Here is a tiny trained network, its code and every weight. The questions are about switching its units off for an input and a target symbol, where a switched-off unit gives its printed mean instead of its output.

import numpy as np


def w(rows, s, z=0):
    codes = np.array(rows[::2]) - 128.0
    scale = np.full(codes.shape[1], s)
    scale[-1] = z or s
    return codes * scale


def norm(h):
    return h / np.sqrt((h * h).mean(-1, keepdims=True) + 1e-5)


def f(y):
    return np.maximum(y, 0)


def softmax(a):
    e = np.exp(a - a.max(-1, keepdims=True))
    return e / e.sum(-1, keepdims=True)


def log_softmax(a):
    a = a - a.max(-1, keepdims=True)
    return a - np.log(np.exp(a).sum(-1, keepdims=True))


def net(x, mask):
    ids = ['Θδζηλμπσφ'.index(c) for c in x.split()]
    T = len(ids)
    res = E[ids] + P[:T]
    u = 0
    for l in range(3):
        r = norm(res)
        for j in range(2):
            rows = slice(3 * j, 3 * j + 3)
            q, k, v = (r @ M[l][rows].T for M in (Q, K, V))
            z = softmax(np.where(np.tri(T) > 0, q @ k.T / 3**0.5, -1e9)) @ v
            o = O[l][rows]
            res = res + np.where(mask[u + j], z, o[:, -1]) @ o[:, :-1]
        u += 2
        y = f(norm(res) @ A[l][:, :-1].T + A[l][:, -1])
        res = res + np.where(mask[u : u + 4], y, B[l][:, -1]) @ B[l][:, :-1]
        u += 4
    return log_softmax(norm(res)[-1] @ U[:, :-1].T + U[:, -1])


Q, K, V, O, A, B = {}, {}, {}, {}, {}, {}
E = w([
[81,88,158,168,93],'Θ',
[113,74,144,162,18],'δ',
[119,61,115,188,65],'ζ',
[105,74,136,83,97],'η',
[141,45,41,94,244],'λ',
[82,51,94,52,253],'μ',
[218,85,122,146,8],'π',
[149,158,40,242,181],'σ',
[216,70,69,109,190],'φ',
],0.0072)
P = w([
[156,57,176,144,210],'0',
[85,134,70,127,167],'1',
[188,2,154,149,166],'2',
[121,161,152,84,121],'3',
[112,209,60,68,36],'4',
[163,122,108,83,167],'5',
[117,169,156,93,118],'6',
],0.01)
Q[0] = w([
[152,165,57,63,86],'L0H1',
[101,45,141,109,115],'L0H1',
[87,92,75,151,148],'L0H1',
[177,187,162,91,98],'L0H2',
[146,17,233,104,147],'L0H2',
[254,31,186,103,133],'L0H2',
],0.011)
K[0] = w([
[92,82,51,127,132],'L0H1',
[141,186,139,123,116],'L0H1',
[149,129,142,115,178],'L0H1',
[99,160,112,135,106],'L0H2',
[215,178,149,71,120],'L0H2',
[174,249,125,92,141],'L0H2',
],0.014)
V[0] = w([
[61,137,219,122,53],'L0H1',
[116,117,42,134,123],'L0H1',
[221,102,159,81,239],'L0H1',
[124,91,174,137,1],'L0H2',
[246,174,120,173,67],'L0H2',
[149,115,138,32,117],'L0H2',
],0.009)
O[0] = w([
[103,137,186,78,171,67],'L0H1',
[110,112,102,196,154,209],'L0H1',
[145,146,116,122,79,149],'L0H1',
[95,78,168,187,68,253],'L0H2',
[200,104,114,188,119,25],'L0H2',
[170,80,137,9,86,121],'L0H2',
],0.011,0.0028)
A[0] = w([
[168,68,82,166,159,86],'L0N1',
[158,137,82,145,62,144],'L0N2',
[254,104,167,118,165,2],'L0N3',
[91,15,113,130,128,122],'L0N4',
],0.0091,0.0021)
B[0] = w([
[94,150,154,126,177,187],'L0N1',
[78,123,121,87,146,185],'L0N2',
[225,226,60,139,6,156],'L0N3',
[138,112,118,83,102,254],'L0N4',
],0.011,0.0063)
Q[1] = w([
[108,94,124,135,249],'L1H1',
[107,114,130,40,140],'L1H1',
[136,36,76,109,114],'L1H1',
[119,150,192,146,135],'L1H2',
[83,107,138,147,160],'L1H2',
[138,75,155,116,135],'L1H2',
],0.016)
K[1] = w([
[146,207,192,42,104],'L1H1',
[186,32,176,89,167],'L1H1',
[254,143,73,44,170],'L1H1',
[75,100,94,172,200],'L1H2',
[51,128,95,135,132],'L1H2',
[102,115,156,176,113],'L1H2',
],0.0095)
V[1] = w([
[233,71,166,96,212],'L1H1',
[110,130,253,100,117],'L1H1',
[190,118,119,175,98],'L1H1',
[126,129,53,109,138],'L1H2',
[159,154,172,188,199],'L1H2',
[59,45,74,133,139],'L1H2',
],0.0064)
O[1] = w([
[53,92,138,110,61,60],'L1H1',
[92,254,173,75,138,98],'L1H1',
[83,82,187,123,121,117],'L1H1',
[224,127,156,145,116,144],'L1H2',
[104,160,112,87,45,3],'L1H2',
[136,109,174,50,172,244],'L1H2',
],0.0077,0.0041)
A[1] = w([
[177,123,198,181,86,87],'L1N1',
[165,95,84,92,252,3],'L1N2',
[218,82,121,147,107,13],'L1N3',
[97,179,1,117,118,7],'L1N4',
],0.0093,0.0031)
B[1] = w([
[39,189,133,254,72,197],'L1N1',
[33,157,56,221,93,251],'L1N2',
[129,179,187,180,131,231],'L1N3',
[154,115,237,104,41,242],'L1N4',
],0.0096,0.0029)
Q[2] = w([
[122,71,209,107,195],'L2H1',
[208,209,61,67,144],'L2H1',
[75,31,2,153,117],'L2H1',
[136,180,142,216,147],'L2H2',
[156,129,217,134,234],'L2H2',
[83,152,214,121,213],'L2H2',
],0.0078)
K[2] = w([
[128,246,95,170,234],'L2H1',
[157,114,187,171,72],'L2H1',
[191,33,82,113,161],'L2H1',
[38,194,131,165,77],'L2H2',
[86,252,83,102,222],'L2H2',
[2,153,108,125,197],'L2H2',
],0.0087)
V[2] = w([
[168,161,85,95,108],'L2H1',
[152,89,216,140,115],'L2H1',
[168,218,91,184,135],'L2H1',
[131,189,176,42,197],'L2H2',
[238,72,109,117,253],'L2H2',
[103,153,140,52,208],'L2H2',
],0.0056)
O[2] = w([
[88,73,167,120,86,80],'L2H1',
[172,127,95,180,63,129],'L2H1',
[139,91,255,106,143,75],'L2H1',
[172,35,204,210,108,73],'L2H2',
[41,188,165,181,60,2],'L2H2',
[132,103,193,187,118,88],'L2H2',
],0.0051,0.004)
A[2] = w([
[4,33,121,173,254,128],'L2N1',
[69,122,177,156,42,114],'L2N2',
[64,133,172,71,70,2],'L2N3',
[129,208,199,88,191,20],'L2N4',
],0.0077,0.0019)
B[2] = w([
[186,89,198,125,178,255],'L2N1',
[80,110,169,130,184,187],'L2N2',
[57,141,83,162,97,174],'L2N3',
[209,254,59,114,109,145],'L2N4',
],0.0094,0.0075)
U = w([
[128,236,185,109,158,198],'Θ',
[16,157,187,163,102,104],'δ',
[207,95,188,133,217,254],'ζ',
[148,93,162,13,69,91],'η',
[136,112,59,100,147,120],'λ',
[123,106,69,31,233,2],'μ',
[144,113,162,231,20,35],'π',
[114,164,102,239,232,74],'σ',
[245,131,125,116,92,235],'φ',
],0.012,0.0034)

Each question gives the input, a string of symbols that net reads in full, and the target symbol t.
The units are the heads (3 rows each of Q, K, V and O) and the neurons (one row each of A and B). Each row of codes is followed by its name. A weight is (code - 128) times the scale printed after its matrix; where a second scale follows, it is the last column's (O, A, B and U).
mask holds one flag per unit, layer by layer, with each layer's heads first. A switched-off unit (its flag False) gives its mean, the last column of its rows in O or B, instead of its output. The means were averaged over made-up inputs and are rounded, as every weight is.
A unit's drop is (log p(t) with every unit on - log p(t) with that unit switched off) / (log p(t) with every unit on - log p(t) with every unit switched off).
The circuit of an input: a set's keep is (log p(t) with only the set's units on - log p(t) with every unit switched off) / (log p(t) with every unit on - log p(t) with every unit switched off). Starting from the 12 units with the biggest drops (on a tie, the unit counted first), units are removed one at a time, each time the one whose removal leaves the highest keep (on an exact tie, the one counted first), for as long as the keep stays at least 0.8.
units of the circuit, in order: the units of the circuit, biggest drop first
unit that matters most: the unit with the biggest drop
k most important neurons: the k neurons with the biggest drops, biggest first
k most important neurons of layer l: the k neurons of layer l with the biggest drops, biggest first
heads that matter: for each layer, one digit per head in row order, 1 if its drop is at least 0.15 and else 0, layers parted by /
input ζ ζ π λ δ ζ, target λ: heads that matter : 11 / 00 / 00
input η ζ Θ, target η: units of the circuit, in order : (L0H2, L0H1)
input ζ η ζ δ ζ, target δ: 2 most important neurons of layer 0 : (L0N2, L0N3)
input ζ λ η ζ μ ζ, target μ: units of the circuit, in order : (L0H2)
input δ ζ η μ σ δ, target σ: units of the circuit, in order : (L0H2, L1N2)
input Θ η ζ φ ζ, target δ: heads that matter : 01 / 00 / 00
input φ φ Θ, target φ: heads that matter : 01 / 00 / 00
input ζ Θ ζ Θ ζ, target Θ: heads that matter : 11 / 00 / 00
input σ η δ η σ, target δ: units of the circuit, in order : (L1N4, L0N2, L2N2)
input ζ π μ, target π: heads that matter : 11 / 10 / 00
input δ ζ η ζ η, target σ: heads that matter : 11 / 00 / 10
input ζ η ζ, target η: units of the circuit, in order : (L0H2, L0N4)
input δ ζ η ζ μ δ, target μ: units of the circuit, in order : (L0H2, L0H1)
input φ φ μ, target φ: heads that matter : 11 / 01 / 00
input ζ ζ ζ η η ζ, target η: units of the circuit, in order : (L0H2)
input δ ζ φ Θ, target Θ: units of the circuit, in order : (L0H1, L2N4)
input ζ ζ ζ ζ, target ζ: 2 most important neurons : (L2N1, L1N4)
input φ δ Θ δ η, target ζ: heads that matter : 11 / 00 / 00
input η Θ ζ δ δ, target Θ: heads that matter : 01 / 10 / 00
input ζ η ζ δ π η, target π: heads that matter : 01 / 00 / 00
input δ η φ η φ λ, target φ: unit that matters most : L0H2
input δ Θ Θ ζ δ, target Θ: heads that matter : 11 / 10 / 00
input ζ η η ζ φ, target δ: heads that matter : 10 / 00 / 00
